Here is a tiny trained network, its code and every weight. The questions are about switching its units off for an input and a target symbol, where a switched-off unit gives its printed mean instead of its output.

import numpy as np


def w(rows, s, z=0):
    codes = np.array(rows[::2]) - 128.0
    scale = np.full(codes.shape[1], s)
    scale[-1] = z or s
    return codes * scale


def softmax(a):
    e = np.exp(a - a.max(-1, keepdims=True))
    return e / e.sum(-1, keepdims=True)


def log_softmax(a):
    a = a - a.max(-1, keepdims=True)
    return a - np.log(np.exp(a).sum(-1, keepdims=True))


def net(x, mask):
    ids = ['Δαβεζημξπτφψω'.index(c) for c in x.split()]
    T = len(ids)
    res = E[ids] + P[:T]
    u = 0
    for l in range(3):
        r = res
        for j in range(2):
            rows = slice(4 * j, 4 * j + 4)
            q, k, v = (r @ M[l][rows].T for M in (Q, K, V))
            z = softmax(np.where(np.tri(T) > 0, q @ k.T / 4**0.5, -1e9)) @ v
            o = O[l][rows]
            res = res + np.where(mask[u + j], z, o[:, -1]) @ o[:, :-1]
        u += 2
    return log_softmax(res[-1] @ U[:, :-1].T + U[:, -1])


Q, K, V, O = {}, {}, {}, {}
E = w([
[160,109,120,107,135,1,204],'Δ',
[49,108,81,189,142,75,199],'α',
[151,123,131,96,155,108,234],'β',
[201,218,130,76,127,194,80],'ε',
[103,106,128,146,185,122,225],'ζ',
[214,171,93,203,61,10,18],'η',
[142,58,196,156,74,127,208],'μ',
[74,108,160,86,189,34,182],'ξ',
[20,84,152,230,64,196,59],'π',
[69,37,102,31,67,33,123],'τ',
[46,99,109,38,160,138,202],'φ',
[125,106,123,192,171,68,227],'ψ',
[71,212,26,66,182,55,38],'ω',
],0.0073)
P = w([
[94,186,191,97,85,25,130],'0',
[159,36,116,101,139,153,118],'1',
[139,123,29,138,37,132,199],'2',
[77,213,212,111,131,91,146],'3',
[167,31,107,120,190,145,93],'4',
[134,136,21,154,57,122,184],'5',
[86,230,193,149,135,111,126],'6',
[168,12,102,128,227,147,61],'7',
[126,143,34,149,82,111,165],'8',
],0.011)
Q[0] = w([
[118,122,173,157,89,160,91],'0.h1',
[118,159,150,113,72,158,83],'0.h1',
[109,92,166,146,134,123,86],'0.h1',
[119,127,228,141,81,138,101],'0.h1',
[8,150,113,115,114,92,161],'0.h2',
[161,138,147,156,132,154,66],'0.h2',
[61,103,117,130,130,150,92],'0.h2',
[65,101,112,123,127,144,98],'0.h2',
],0.015)
K[0] = w([
[85,151,125,166,54,134,154],'0.h1',
[124,137,79,147,31,139,129],'0.h1',
[70,165,156,144,113,114,104],'0.h1',
[100,196,123,113,8,137,178],'0.h1',
[81,213,75,131,16,129,203],'0.h2',
[155,138,161,106,165,138,11],'0.h2',
[77,204,192,127,106,87,140],'0.h2',
[84,185,180,126,105,85,154],'0.h2',
],0.012)
V[0] = w([
[189,3,14,138,165,148,91],'0.h1',
[146,130,200,43,124,92,84],'0.h1',
[172,116,212,69,161,152,87],'0.h1',
[156,177,183,180,133,115,39],'0.h1',
[71,91,229,92,160,84,153],'0.h2',
[148,208,128,147,68,170,152],'0.h2',
[140,216,135,121,48,81,155],'0.h2',
[73,253,205,123,46,119,184],'0.h2',
],0.0054)
O[0] = w([
[146,215,24,100,215,141,222,251],'0.h1',
[178,103,143,26,73,101,94,182],'0.h1',
[182,122,147,36,132,147,118,130],'0.h1',
[193,136,166,142,157,101,40,27],'0.h1',
[99,82,114,125,185,94,172,133],'0.h2',
[60,123,120,102,79,183,72,114],'0.h2',
[40,136,94,115,76,130,102,230],'0.h2',
[1,91,101,87,122,141,93,148],'0.h2',
],0.0057,0.0021)
Q[1] = w([
[135,176,168,125,136,123,116],'1.h1',
[77,169,89,146,131,97,159],'1.h1',
[69,91,180,156,165,130,104],'1.h1',
[154,127,72,94,84,147,94],'1.h1',
[154,109,147,120,141,245,124],'1.h2',
[125,171,147,120,121,188,145],'1.h2',
[160,101,145,112,135,253,124],'1.h2',
[111,130,126,120,122,171,159],'1.h2',
],0.014)
K[1] = w([
[151,152,156,125,93,143,203],'1.h1',
[85,193,82,142,111,103,120],'1.h1',
[67,31,161,133,59,157,153],'1.h1',
[173,136,51,128,171,159,88],'1.h1',
[92,180,248,120,130,101,102],'1.h2',
[99,150,138,124,88,158,129],'1.h2',
[93,172,255,119,136,92,109],'1.h2',
[108,144,138,99,119,130,165],'1.h2',
],0.012)
V[1] = w([
[140,31,77,108,254,132,94],'1.h1',
[118,171,111,103,204,157,4],'1.h1',
[79,206,114,71,173,98,72],'1.h1',
[184,160,108,153,194,128,170],'1.h1',
[109,44,97,166,114,141,137],'1.h2',
[182,76,70,130,149,169,108],'1.h2',
[134,107,123,131,146,85,130],'1.h2',
[80,230,179,143,97,88,137],'1.h2',
],0.0059)
O[1] = w([
[162,106,44,77,3,206,118,61],'1.h1',
[184,199,28,77,173,194,59,6],'1.h1',
[93,223,5,152,209,119,146,187],'1.h1',
[185,185,186,128,17,155,160,23],'1.h1',
[113,125,103,65,121,79,103,189],'1.h2',
[155,119,103,163,137,45,28,14],'1.h2',
[130,122,113,117,74,118,128,170],'1.h2',
[107,145,181,102,122,244,196,209],'1.h2',
],0.0047,0.0021)
Q[2] = w([
[54,124,62,118,104,132,170],'2.h1',
[116,180,159,85,249,174,113],'2.h1',
[110,73,196,70,174,92,38],'2.h1',
[109,248,188,138,73,116,97],'2.h1',
[105,196,138,105,58,164,31],'2.h2',
[140,103,254,161,124,176,66],'2.h2',
[148,225,44,153,49,99,244],'2.h2',
[46,112,81,163,36,165,139],'2.h2',
],0.0077)
K[2] = w([
[69,147,59,147,105,189,79],'2.h1',
[116,150,145,50,223,130,178],'2.h1',
[148,77,105,79,134,117,201],'2.h1',
[117,210,157,72,51,115,181],'2.h1',
[54,112,58,109,82,149,87],'2.h2',
[90,20,128,134,80,132,167],'2.h2',
[197,254,90,136,83,123,105],'2.h2',
[119,167,155,157,78,166,37],'2.h2',
],0.0091)
V[2] = w([
[166,117,153,159,96,88,160],'2.h1',
[116,183,162,9,75,2,125],'2.h1',
[136,135,112,99,32,127,135],'2.h1',
[151,124,141,47,154,118,224],'2.h1',
[129,117,105,17,63,90,191],'2.h2',
[190,146,139,138,59,31,46],'2.h2',
[142,107,136,80,222,231,127],'2.h2',
[154,225,227,118,125,182,142],'2.h2',
],0.0069)
O[2] = w([
[196,128,182,160,138,134,130,100],'2.h1',
[215,199,124,39,138,90,119,237],'2.h1',
[202,122,100,112,129,161,129,115],'2.h1',
[127,174,200,71,154,191,137,181],'2.h1',
[49,102,89,197,131,127,111,253],'2.h2',
[168,70,138,141,255,132,178,64],'2.h2',
[127,204,153,152,43,104,175,97],'2.h2',
[106,71,111,65,73,75,212,86],'2.h2',
],0.0075,0.005)
U = w([
[79,180,226,92,177,33,62,253],'Δ',
[111,215,195,223,173,115,142,173],'α',
[88,190,165,193,138,183,182,93],'β',
[154,167,114,93,55,96,231,127],'ε',
[138,52,94,48,102,112,67,84],'ζ',
[203,82,108,117,216,80,181,136],'η',
[106,94,121,158,64,191,70,107],'μ',
[181,144,132,56,122,254,74,147],'ξ',
[73,65,70,230,131,73,158,85],'π',
[187,104,131,149,70,71,48,116],'τ',
[84,111,112,74,163,218,171,37],'φ',
[142,37,212,141,96,141,162,130],'ψ',
[138,203,27,130,139,157,86,51],'ω',
],0.0047)

Each question gives the input, a string of symbols that net reads in full, and the target symbol t.
The units are the heads (4 rows each of Q, K, V and O). Each row of codes is followed by its name. A weight is (code - 128) times the scale printed after its matrix; where a second scale follows, it is the last column's (O and U).
mask holds one flag per head, layer by layer. A switched-off head (its flag False) gives its mean, the last column of its rows in O, instead of its output. The means were averaged over made-up inputs and are rounded, as every weight is.
A unit's drop is (log p(t) with every unit on - log p(t) with that unit switched off) / (log p(t) with every unit on - log p(t) with every unit switched off).
The circuit of an input: a set's keep is (log p(t) with only the set's units on - log p(t) with every unit switched off) / (log p(t) with every unit on - log p(t) with every unit switched off). Starting from all 6 units, units are removed one at a time, each time the one whose removal leaves the highest keep (on an exact tie, the one counted first), for as long as the keep stays at least 0.8.
circuit, biggest first: the units of the circuit, biggest drop first
unit that matters most: the unit with the biggest drop
heads that matter: for each layer, one digit per head in row order, 1 if its drop is at least 0.15 and else 0, layers parted by /
input β β ζ π α, target π: circuit, biggest first -> [2.h1 0.h2 0.h1 1.h1]
input β ε τ α μ β, target ε: circuit, biggest first -> [2.h2 0.h2 1.h1 1.h2]
input ξ ε τ ε ψ τ ε ε τ, target ε: circuit, biggest first -> [2.h2 0.h2 1.h1]
input ε ξ α π π ψ π β, target ε: circuit, biggest first -> [0.h2 2.h2 0.h1 1.h2]
input ξ ξ π ψ ζ ψ, target π: circuit, biggest first -> [2.h1 0.h1]
input ξ π Δ, target π: circuit, biggest first -> [2.h1 2.h2]
input ζ α μ ε φ, target φ: circuit, biggest first -> [0.h1 1.h2 2.h1]
input π β η, target η: heads that matter -> 01 / 01 / 01
input ζ ε ψ, target ε: circuit, biggest first -> [2.h2 0.h2 1.h2]
input π η ε μ ε η ξ μ, target ψ: circuit, biggest first -> [0.h2 0.h1 1.h1 2.h1]
input μ Δ τ α μ ε ε φ μ, target ε: circuit, biggest first -> [2.h2 0.h2 1.h2]
input ε β μ μ Δ η, target η: circuit, biggest first -> [2.h2 0.h2 1.h2]
input η β η φ μ ψ, target η: circuit, biggest first -> [2.h2]
input ω β ω ζ ξ φ, target ω: heads that matter -> 01 / 10 / 11
input ω φ β, target ω: circuit, biggest first -> [0.h2 1.h1 2.h1]
input φ μ ψ α ω ψ ω ξ ξ, target ω: unit that matters most -> 1.h1
input π φ α φ Δ π ξ ζ Δ, target π: heads that matter -> 10 / 10 / 11
input μ α β ξ φ, target φ: heads that matter -> 11 / 01 / 10
input π η ψ ε β τ π ζ, target β: heads that matter -> 10 / 01 / 11
input α β ε τ β ξ β φ ζ, target ε: unit that matters most -> 0.h1
input μ ε Δ μ μ η Δ Δ, target η: heads that matter -> 11 / 11 / 01
input η ε Δ ψ α τ, target ε: heads that matter -> 11 / 11 / 01
input β φ Δ η μ ψ, target η: heads that matter -> 00 / 00 / 01
input φ β π τ ε τ Δ ε π, target π: heads that matter -> 11 / 00 / 10
input μ ε Δ φ μ ε β ζ, target β: heads that matter -> 11 / 01 / 11
input ε ψ β ω ε ε Δ β α, target ε: heads that matter -> 11 / 01 / 01
